Here is a tiny trained network, its code and every weight. The questions are about switching its units off for an input and a target symbol, where a switched-off unit gives its printed mean instead of its output.

import numpy as np


def w(rows, s, z=0):
    codes = np.array(rows[::2]) - 128.0
    scale = np.full(codes.shape[1], s)
    scale[-1] = z or s
    return codes * scale


def f(y):
    return np.maximum(y, 0)


def softmax(a):
    e = np.exp(a - a.max(-1, keepdims=True))
    return e / e.sum(-1, keepdims=True)


def log_softmax(a):
    a = a - a.max(-1, keepdims=True)
    return a - np.log(np.exp(a).sum(-1, keepdims=True))


def net(x, mask):
    ids = ['ΓΛΣΦαβεηθμξω'.index(c) for c in x.split()]
    T = len(ids)
    res = E[ids] + P[:T]
    u = 0
    for l in range(2):
        r = res
        for j in range(2):
            rows = slice(2 * j, 2 * j + 2)
            q, k, v = (r @ M[l][rows].T for M in (Q, K, V))
            z = softmax(np.where(np.tri(T) > 0, q @ k.T / 2**0.5, -1e9)) @ v
            o = O[l][rows]
            res = res + np.where(mask[u + j], z, o[:, -1]) @ o[:, :-1]
        u += 2
        y = f(res @ A[l][:, :-1].T + A[l][:, -1])
        res = res + np.where(mask[u : u + 4], y, B[l][:, -1]) @ B[l][:, :-1]
        u += 4
    return log_softmax(res[-1] @ U[:, :-1].T + U[:, -1])


Q, K, V, O, A, B = {}, {}, {}, {}, {}, {}
E = w([
[170,134,81,100,166],'Γ',
[108,196,50,113,124],'Λ',
[220,214,25,104,153],'Σ',
[134,67,113,93,181],'Φ',
[117,203,79,110,109],'α',
[153,124,105,55,150],'β',
[109,109,166,76,136],'ε',
[129,139,184,101,128],'η',
[103,126,51,144,124],'θ',
[176,210,125,88,106],'μ',
[156,165,6,148,132],'ξ',
[66,81,76,145,127],'ω',
],0.02)
P = w([
[102,194,134,128,254],'0',
[105,191,126,124,232],'1',
[108,172,131,120,216],'2',
[120,155,134,114,200],'3',
[124,141,135,110,182],'4',
[131,132,131,107,163],'5',
[135,119,129,104,144],'6',
[141,109,125,101,125],'7',
[145,100,121,99,106],'8',
[152,89,119,96,87],'9',
[156,79,114,96,68],'10',
[163,67,112,96,49],'11',
[169,62,103,94,33],'12',
[172,44,103,93,15],'13',
],0.0094)
Q[0] = w([
[154,80,162,242,152],'L0H1',
[110,139,210,173,97],'L0H1',
[110,122,93,3,144],'L0H2',
[67,142,46,105,121],'L0H2',
],0.036)
K[0] = w([
[96,153,116,209,251],'L0H1',
[147,205,225,125,133],'L0H1',
[193,74,139,164,20],'L0H2',
[107,100,62,40,46],'L0H2',
],0.028)
V[0] = w([
[143,138,132,86,133],'L0H1',
[150,109,74,138,90],'L0H1',
[93,142,158,164,94],'L0H2',
[98,129,105,6,136],'L0H2',
],0.014)
O[0] = w([
[81,140,116,151,134,172],'L0H1',
[190,237,174,192,107,145],'L0H1',
[83,173,128,79,109,55],'L0H2',
[208,108,254,248,154,246],'L0H2',
],0.0068,0.013)
A[0] = w([
[192,221,233,67,172,98],'L0N1',
[204,123,34,110,152,165],'L0N2',
[2,236,170,160,81,122],'L0N3',
[157,187,176,156,161,252],'L0N4',
],0.0096,0.004)
B[0] = w([
[97,38,64,98,140,224],'L0N1',
[58,89,243,168,130,194],'L0N2',
[205,171,102,161,128,134],'L0N3',
[98,2,149,62,161,248],'L0N4',
],0.0082,0.013)
Q[1] = w([
[56,185,208,104,117],'L1H1',
[76,21,202,52,73],'L1H1',
[98,254,85,169,145],'L1H2',
[204,169,64,213,183],'L1H2',
],0.016)
K[1] = w([
[129,104,34,142,162],'L1H1',
[140,75,97,130,7],'L1H1',
[106,170,108,111,254],'L1H2',
[124,85,96,107,170],'L1H2',
],0.019)
V[1] = w([
[205,80,75,231,184],'L1H1',
[110,104,5,71,98],'L1H1',
[40,100,44,196,77],'L1H2',
[192,208,196,126,148],'L1H2',
],0.022)
O[1] = w([
[205,225,179,186,206,252],'L1H1',
[209,148,224,21,17,63],'L1H1',
[252,96,93,221,210,52],'L1H2',
[100,154,158,28,177,11],'L1H2',
],0.013,0.023)
A[1] = w([
[142,241,152,143,85,5],'L1N1',
[125,201,86,142,171,106],'L1N2',
[65,112,194,73,213,47],'L1N3',
[129,59,201,42,253,141],'L1N4',
],0.015,0.0029)
B[1] = w([
[227,161,36,124,137,186],'L1N1',
[99,81,154,24,80,254],'L1N2',
[102,194,188,132,138,174],'L1N3',
[190,149,9,135,66,167],'L1N4',
],0.013,0.031)
U = w([
[67,97,70,114,22,157],'Γ',
[94,198,96,89,79,28],'Λ',
[199,63,155,154,185,19],'Σ',
[120,140,91,80,122,142],'Φ',
[94,194,2,103,68,62],'α',
[97,159,129,201,141,221],'β',
[133,81,33,95,164,126],'ε',
[151,92,133,105,149,97],'η',
[145,208,105,175,105,1],'θ',
[173,211,155,117,186,248],'μ',
[184,105,175,97,39,125],'ξ',
[139,73,157,75,167,86],'ω',
],0.0059,0.0033)

Each question gives the input, a string of symbols that net reads in full, and the target symbol t.
The units are the heads (2 rows each of Q, K, V and O) and the neurons (one row each of A and B). Each row of codes is followed by its name. A weight is (code - 128) times the scale printed after its matrix; where a second scale follows, it is the last column's (O, A, B and U).
mask holds one flag per unit, layer by layer, with each layer's heads first. A switched-off unit (its flag False) gives its mean, the last column of its rows in O or B, instead of its output. The means were averaged over made-up inputs and are rounded, as every weight is.
A unit's drop is (log p(t) with every unit on - log p(t) with that unit switched off) / (log p(t) with every unit on - log p(t) with every unit switched off).
unit that matters most: the unit with the biggest drop
k most important neurons: the k neurons with the biggest drops, biggest first
top k neurons in layer l: the k neurons of layer l with the biggest drops, biggest first
heads that matter: for each layer, one digit per head in row order, 1 if its drop is at least 0.15 and else 0, layers parted by /
input η ω Σ Γ, target Σ: 2 most important neurons	L0N4, L0N2
input Γ Φ β ε ε μ ε μ η, target ξ: top 2 neurons in layer 0	L0N1, L0N2
input β η ε, target Γ: unit that matters most	L0H2
input β ξ μ Γ ε, target ξ: 2 most important neurons	L0N4, L0N1
input ε Λ ω ε Φ ω Φ Σ θ β ω θ β ε, target ε: 4 most important neurons	L0N1, L0N2, L0N4, L1N4
input ξ β ε Γ ξ β Γ, target α: heads that matter	11 / 01
input β η Σ α Γ θ Γ, target ε: 2 most important neurons	L0N1, L0N4
input ε Φ β Σ Σ ε α Φ Φ Σ, target Λ: 3 most important neurons	L0N2, L1N2, L1N3
input Σ ω η, target Σ: heads that matter	01 / 01
input β Λ β ω β Λ β η Γ Σ Φ, target Λ: 4 most important neurons	L0N1, L1N3, L0N4, L0N2
input β η β β Λ β μ β, target ξ: heads that matter	01 / 10
input β μ Λ ε β Φ, target β: heads that matter	00 / 01
input Γ ω Σ α Σ Σ Σ μ β θ ξ η, target α: 3 most important neurons	L0N1, L0N2, L1N4
input μ Φ Φ μ η Σ β θ ω α ε μ Σ, target ξ: heads that matter	01 / 10
input β Σ Γ ε β ε α Σ β θ μ ω Σ Φ, target Σ: unit that matters most	L1H2
input β β ε α β, target β: heads that matter	01 / 01
input Γ β ξ μ β Σ Λ η, target Γ: heads that matter	01 / 10
input Γ β ω Γ α μ Γ Φ β η ω ω Φ β, target Σ: 2 most important neurons	L0N1, L0N4
input α α Φ β ξ μ, target α: top 2 neurons in layer 1	L1N4, L1N2
input μ μ ε Σ ε, target β: heads that matter	01 / 00
input Σ β ω ξ β β ε β Γ, target β: heads that matter	00 / 01
input μ ξ μ β Σ Σ ε Λ Σ, target β: unit that matters most	L0N2
input Φ β Σ θ Σ, target ε: heads that matter	11 / 01
input Λ Φ Σ θ Γ β, target ε: 4 most important neurons	L0N1, L0N4, L1N4, L1N2
input ε η β β β β β ω Φ ε, target Σ: heads that matter	11 / 01
input β Λ β β Σ ε, target β: heads that matter	00 / 00
input ε β ξ ε θ β μ β Φ Γ Φ Γ, target Λ: unit that matters most	L1H2
input β Φ Γ θ Φ ε ξ Σ Σ, target α: 2 most important neurons	L1N4, L0N2
